Here is a tiny trained network, its code and every weight. The questions are about switching its units off for an input and a target symbol, where a switched-off unit gives its printed mean instead of its output.

import numpy as np


def w(rows, s, z=0):
    codes = np.array(rows[::2]) - 128.0
    scale = np.full(codes.shape[1], s)
    scale[-1] = z or s
    return codes * scale


def norm(h):
    return h / np.sqrt((h * h).mean(-1, keepdims=True) + 1e-5)


def softmax(a):
    e = np.exp(a - a.max(-1, keepdims=True))
    return e / e.sum(-1, keepdims=True)


def log_softmax(a):
    a = a - a.max(-1, keepdims=True)
    return a - np.log(np.exp(a).sum(-1, keepdims=True))


def net(x, mask):
    ids = ['ΓΛΨηθξπ'.index(c) for c in x.split()]
    T = len(ids)
    res = E[ids] + P[:T]
    u = 0
    for l in range(2):
        r = norm(res)
        for j in range(3):
            rows = slice(2 * j, 2 * j + 2)
            q, k, v = (r @ M[l][rows].T for M in (Q, K, V))
            z = softmax(np.where(np.tri(T) > 0, q @ k.T / 2**0.5, -1e9)) @ v
            o = O[l][rows]
            res = res + np.where(mask[u + j], z, o[:, -1]) @ o[:, :-1]
        u += 3
    return log_softmax(norm(res)[-1] @ U[:, :-1].T + U[:, -1])


Q, K, V, O = {}, {}, {}, {}
E = w([
[74,194,44,108,89,113],'Γ',
[133,232,129,87,101,142],'Λ',
[195,152,90,105,181,120],'Ψ',
[206,194,111,151,140,120],'η',
[173,113,139,30,166,135],'θ',
[148,128,135,174,215,112],'ξ',
[2,148,117,134,141,130],'π',
],0.0065)
P = w([
[119,120,161,122,88,1],'0',
[132,140,152,119,108,39],'1',
[131,156,140,122,129,58],'2',
[133,161,131,122,137,78],'3',
[136,166,121,123,143,96],'4',
[137,163,116,122,149,111],'5',
[129,165,113,127,155,127],'6',
[133,163,106,127,158,142],'7',
[132,162,110,128,160,158],'8',
[132,157,105,135,163,173],'9',
[130,157,108,135,169,188],'10',
[124,145,101,129,169,204],'11',
[135,149,107,138,167,233],'12',
[120,132,83,132,183,241],'13',
],0.006)
Q[0] = w([
[119,94,74,105,136,95],'0.h0',
[134,160,163,153,95,155],'0.h0',
[139,46,149,211,5,107],'0.h1',
[61,109,41,101,180,93],'0.h1',
[113,176,44,159,151,90],'0.h2',
[79,2,191,106,120,135],'0.h2',
],0.009)
K[0] = w([
[107,168,96,135,104,109],'0.h0',
[129,100,144,110,139,142],'0.h0',
[145,110,154,112,128,32],'0.h1',
[157,129,166,144,149,238],'0.h1',
[117,87,142,151,169,184],'0.h2',
[129,136,109,135,113,3],'0.h2',
],0.014)
V[0] = w([
[181,115,145,116,177,141],'0.h0',
[119,178,54,132,87,81],'0.h0',
[226,220,255,131,156,161],'0.h1',
[136,165,97,125,29,170],'0.h1',
[143,86,208,149,126,81],'0.h2',
[214,181,30,179,3,122],'0.h2',
],0.0039)
O[0] = w([
[108,84,76,72,136,97,115],'0.h0',
[206,213,213,108,140,145,252],'0.h0',
[195,180,245,209,4,243,157],'0.h1',
[160,41,65,218,129,123,126],'0.h1',
[140,127,211,204,143,154,79],'0.h2',
[137,52,10,165,59,116,105],'0.h2',
],0.0037,0.0032)
Q[1] = w([
[72,52,80,229,53,81],'1.h0',
[73,20,255,157,72,105],'1.h0',
[89,184,72,74,191,125],'1.h1',
[178,102,44,174,171,89],'1.h1',
[225,161,122,95,249,186],'1.h2',
[99,254,72,104,147,201],'1.h2',
],0.009)
K[1] = w([
[190,173,117,102,78,28],'1.h0',
[127,154,163,161,50,2],'1.h0',
[123,193,5,139,142,201],'1.h1',
[42,155,153,112,97,114],'1.h1',
[67,153,99,134,164,240],'1.h2',
[157,131,85,118,181,253],'1.h2',
],0.0086)
V[1] = w([
[65,142,122,62,89,188],'1.h0',
[79,200,126,190,129,102],'1.h0',
[224,136,151,141,143,111],'1.h1',
[138,114,147,97,174,78],'1.h1',
[158,57,115,170,254,132],'1.h2',
[90,65,203,156,136,108],'1.h2',
],0.0066)
O[1] = w([
[148,169,116,225,157,4,111],'1.h0',
[116,82,3,129,145,170,168],'1.h0',
[152,185,53,144,93,143,165],'1.h1',
[121,113,127,178,68,147,142],'1.h1',
[188,207,87,70,36,85,75],'1.h2',
[149,217,87,106,174,152,2],'1.h2',
],0.0057,0.0052)
U = w([
[183,113,66,151,25,59,198],'Γ',
[70,45,132,127,196,114,111],'Λ',
[124,166,144,24,82,137,137],'Ψ',
[134,59,141,254,54,198,4],'η',
[134,236,236,141,147,116,160],'θ',
[159,154,104,90,104,225,99],'ξ',
[115,157,57,123,215,49,186],'π',
],0.0069,0.003)

Each question gives the input, a string of symbols that net reads in full, and the target symbol t.
The units are the heads (2 rows each of Q, K, V and O). Each row of codes is followed by its name. A weight is (code - 128) times the scale printed after its matrix; where a second scale follows, it is the last column's (O and U).
mask holds one flag per head, layer by layer. A switched-off head (its flag False) gives its mean, the last column of its rows in O, instead of its output. The means were averaged over made-up inputs and are rounded, as every weight is.
A unit's drop is (log p(t) with every unit on - log p(t) with that unit switched off) / (log p(t) with every unit on - log p(t) with every unit switched off).
The circuit of an input: a set's keep is (log p(t) with only the set's units on - log p(t) with every unit switched off) / (log p(t) with every unit on - log p(t) with every unit switched off). Starting from all 6 units, units are removed one at a time, each time the one whose removal leaves the highest keep (on an exact tie, the one counted first), for as long as the keep stays at least 0.8.
circuit, biggest first: the units of the circuit, biggest drop first
most important unit: the unit with the biggest drop
heads that matter: for each layer, one digit per head in row order, 1 if its drop is at least 0.15 and else 0, layers parted by /
input Γ θ ξ ξ, target ξ: circuit, biggest first	(1.h0)
input Γ Γ Ψ Γ Γ ξ θ Γ Γ η, target Λ: heads that matter	010 / 011
input Γ Γ θ Γ Ψ π η Γ θ Γ η Ψ Γ, target Γ: circuit, biggest first	(1.h2 0.h2)
input Ψ Γ Γ ξ ξ Ψ Ψ θ θ Γ Γ Ψ θ Ψ, target θ: heads that matter	000 / 100
input Γ Γ Γ Ψ θ Γ Ψ η, target Γ: heads that matter	011 / 001
input Λ ξ Ψ ξ ξ Γ Λ Λ, target η: heads that matter	010 / 001
input θ Ψ Γ Γ π Γ η Γ η, target Λ: circuit, biggest first	(1.h2 0.h1)
input η ξ θ, target ξ: circuit, biggest first	(1.h0 0.h2 1.h1)
input η Ψ θ Γ Γ, target Λ: circuit, biggest first	(1.h2 1.h1)
input Λ ξ Γ, target ξ: circuit, biggest first	(1.h0 0.h2)
input θ θ π η, target π: circuit, biggest first	(1.h0 1.h2)
input π π Ψ Ψ η π π π, target π: circuit, biggest first	(1.h0 0.h1)
input Γ ξ Γ, target ξ: circuit, biggest first	(1.h0 0.h0)
input ξ η θ, target ξ: most important unit	0.h2
input θ η Ψ Ψ θ Γ Λ Γ, target η: heads that matter	010 / 001
input ξ η θ Γ, target θ: circuit, biggest first	(1.h0 0.h0)
input ξ θ Λ π π Γ Λ Γ Γ Ψ, target Λ: heads that matter	000 / 011
input Γ π Ψ Γ Λ, target η: heads that matter	000 / 001
input θ ξ Γ ξ Γ θ Γ θ Γ ξ π, target π: circuit, biggest first	(1.h0 1.h2 0.h2)
input ξ π Λ Λ θ ξ Γ Γ Ψ, target Λ: most important unit	1.h2
input Ψ θ θ Γ Γ Ψ Γ Γ Γ θ Γ π ξ, target π: circuit, biggest first	(1.h2 1.h0 0.h1)
input Γ ξ Ψ, target ξ: heads that matter	000 / 100
input η η θ θ π ξ Γ η ξ, target ξ: heads that matter	000 / 101
input Λ η Γ Γ θ Ψ ξ π Ψ π Ψ, target π: heads that matter	000 / 100
